Each set of rows is followed by a matrix. The matrix takes any point to its nearest point in the smallest flat space through zero that holds those rows.
[[ 3.75 -2.39 -1.06  3.62  4.95  3.99  6.89  2.31 -7.05]]
Nearest-point matrix:
[ 0.08 -0.05 -0.02  0.08  0.10  0.08  0.15  0.05 -0.15]
[-0.05  0.03  0.01 -0.05 -0.07 -0.05 -0.09 -0.03  0.10]
[-0.02  0.01  0.01 -0.02 -0.03 -0.02 -0.04 -0.01  0.04]
[ 0.08 -0.05 -0.02  0.07  0.10  0.08  0.14  0.05 -0.14]
[ 0.10 -0.07 -0.03  0.10  0.14  0.11  0.19  0.06 -0.20]
[ 0.08 -0.05 -0.02  0.08  0.11  0.09  0.16  0.05 -0.16]
[ 0.15 -0.09 -0.04  0.14  0.19  0.16  0.27  0.09 -0.27]
[ 0.05 -0.03 -0.01  0.05  0.06  0.05  0.09  0.03 -0.09]
[-0.15  0.10  0.04 -0.14 -0.20 -0.16 -0.27 -0.09  0.28]

[[-4.29 -1.34 -0.02 -7.59  3.46  3.52  8.68  5.09  5.27]
 [-1.99  3.08 -4.57 -0.67  1.83  1.72  5.06  5.86  3.61]]
Nearest-point matrix:
[ 0.08  0.03 -0.01  0.15 -0.06 -0.07 -0.16 -0.09 -0.10]
[ 0.03  0.25 -0.30  0.25 -0.01 -0.02  0.00  0.19  0.03]
[-0.01 -0.30  0.36 -0.25 -0.01  0.00 -0.06 -0.27 -0.08]
[ 0.15  0.25 -0.25  0.42 -0.11 -0.12 -0.24  0.01 -0.12]
[-0.06 -0.01 -0.01 -0.11  0.05  0.05  0.13  0.08  0.08]
[-0.07 -0.02  0.00 -0.12  0.05  0.05  0.13  0.08  0.08]
[-0.16  0.00 -0.06 -0.24  0.13  0.13  0.34  0.23  0.21]
[-0.09  0.19 -0.27  0.01  0.08  0.08  0.23  0.31  0.17]
[-0.10  0.03 -0.08 -0.12  0.08  0.08  0.21  0.17  0.14]

[[ 2.13 -2.34 -1.64 -4.88  0.51 -0.70 -4.11  5.07 -3.41]
 [ 7.63 -0.66  0.66 -7.46  0.59 -0.24 -0.88  3.94 -1.96]]
Nearest-point matrix:
[ 0.60  0.09  0.17 -0.40  0.02  0.02  0.18  0.05  0.03]
[ 0.09  0.10  0.10  0.05 -0.01  0.03  0.18 -0.15  0.12]
[ 0.17  0.10  0.11 -0.02  0.00  0.03  0.18 -0.12  0.10]
[-0.40  0.05 -0.02  0.41 -0.03  0.02  0.07 -0.23  0.12]
[ 0.02 -0.01  0.00 -0.03  0.00  0.00 -0.02  0.03 -0.02]
[ 0.02  0.03  0.03  0.02  0.00  0.01  0.05 -0.04  0.03]
[ 0.18  0.18  0.18  0.07 -0.02  0.05  0.33 -0.26  0.21]
[ 0.05 -0.15 -0.12 -0.23  0.03 -0.04 -0.26  0.29 -0.20]
[ 0.03  0.12  0.10  0.12 -0.02  0.03  0.21 -0.20  0.15]

[[ 6.75 -4.73 -1.32  0.78  3.10 -1.02  4.29 -1.40 -2.13]
 [ 7.24 -4.22 -0.49 -2.06  0.57  0.09  1.15  0.58 -3.38]]
Nearest-point matrix:
[ 0.60 -0.35 -0.04 -0.16  0.06  0.00  0.11  0.04 -0.27]
[-0.35  0.23  0.05  0.03 -0.10  0.03 -0.14  0.02  0.14]
[-0.04  0.05  0.03 -0.06 -0.07  0.03 -0.10  0.05 -0.01]
[-0.16  0.03 -0.06  0.27  0.20 -0.10  0.25 -0.18  0.16]
[ 0.06 -0.10 -0.07  0.20  0.21 -0.09  0.27 -0.15  0.06]
[ 0.00  0.03  0.03 -0.10 -0.09  0.04 -0.11  0.07 -0.04]
[ 0.11 -0.14 -0.10  0.25  0.27 -0.11  0.35 -0.19  0.06]
[ 0.04  0.02  0.05 -0.18 -0.15  0.07 -0.19  0.12 -0.08]
[-0.27  0.14 -0.01  0.16  0.06 -0.04  0.06 -0.08  0.16]

[[ 5.46  6.33 -8.10  1.40 -2.61  6.07 -0.65  1.49  2.98]
 [-2.00  0.18  5.94 -0.94  2.22 -0.40  0.59  1.25 -4.78]]
Nearest-point matrix:
[ 0.16  0.20 -0.21  0.04 -0.07  0.19 -0.02  0.06  0.06]
[ 0.20  0.42 -0.07  0.02  0.00  0.36  0.00  0.19 -0.17]
[-0.21 -0.07  0.52 -0.08  0.19 -0.11  0.05  0.07 -0.37]
[ 0.04  0.02 -0.08  0.01 -0.03  0.02 -0.01 -0.01  0.06]
[-0.07  0.00  0.19 -0.03  0.07 -0.02  0.02  0.04 -0.15]
[ 0.19  0.36 -0.11  0.02 -0.02  0.31  0.00  0.16 -0.11]
[-0.02  0.00  0.05 -0.01  0.02  0.00  0.00  0.01 -0.04]
[ 0.06  0.19  0.07 -0.01  0.04  0.16  0.01  0.11 -0.16]
[ 0.06 -0.17 -0.37  0.06 -0.15 -0.11 -0.04 -0.16  0.39]

[[-0.14  3.83  0.13  6.36 -1.36 -6.29 -6.93 -0.40  4.68]]
Nearest-point matrix:
[ 0.00  0.00  0.00 -0.01  0.00  0.01  0.01  0.00  0.00]
[ 0.00  0.09  0.00  0.15 -0.03 -0.14 -0.16 -0.01  0.11]
[ 0.00  0.00  0.00  0.00  0.00  0.00 -0.01  0.00  0.00]
[-0.01  0.15  0.00  0.24 -0.05 -0.24 -0.26 -0.02  0.18]
[ 0.00 -0.03  0.00 -0.05  0.01  0.05  0.06  0.00 -0.04]
[ 0.01 -0.14  0.00 -0.24  0.05  0.24  0.26  0.02 -0.18]
[ 0.01 -0.16 -0.01 -0.26  0.06  0.26  0.29  0.02 -0.19]
[ 0.00 -0.01  0.00 -0.02  0.00  0.02  0.02  0.00 -0.01]
[ 0.00  0.11  0.00  0.18 -0.04 -0.18 -0.19 -0.01  0.13]

[[-2.80  1.55 -0.76  1.45 -0.77  8.03 -2.64 -1.09  2.72]
 [-0.95  2.47 -0.64  0.63 -0.61  6.83 -2.68 -0.62  1.16]]
Nearest-point matrix:
[ 0.40  0.27  0.01 -0.17  0.02 -0.12 -0.07  0.09 -0.33]
[ 0.27  0.33 -0.02 -0.10 -0.01  0.25 -0.19  0.04 -0.20]
[ 0.01 -0.02  0.01 -0.01  0.01 -0.07  0.03  0.01 -0.01]
[-0.17 -0.10 -0.01  0.08 -0.01  0.08  0.02 -0.04  0.14]
[ 0.02 -0.01  0.01 -0.01  0.01 -0.07  0.02  0.01 -0.02]
[-0.12  0.25 -0.07  0.08 -0.07  0.73 -0.28 -0.07  0.14]
[-0.07 -0.19  0.03  0.02  0.02 -0.28  0.14  0.00  0.04]
[ 0.09  0.04  0.01 -0.04  0.01 -0.07  0.00  0.02 -0.08]
[-0.33 -0.20 -0.01  0.14 -0.02  0.14  0.04 -0.08  0.28]
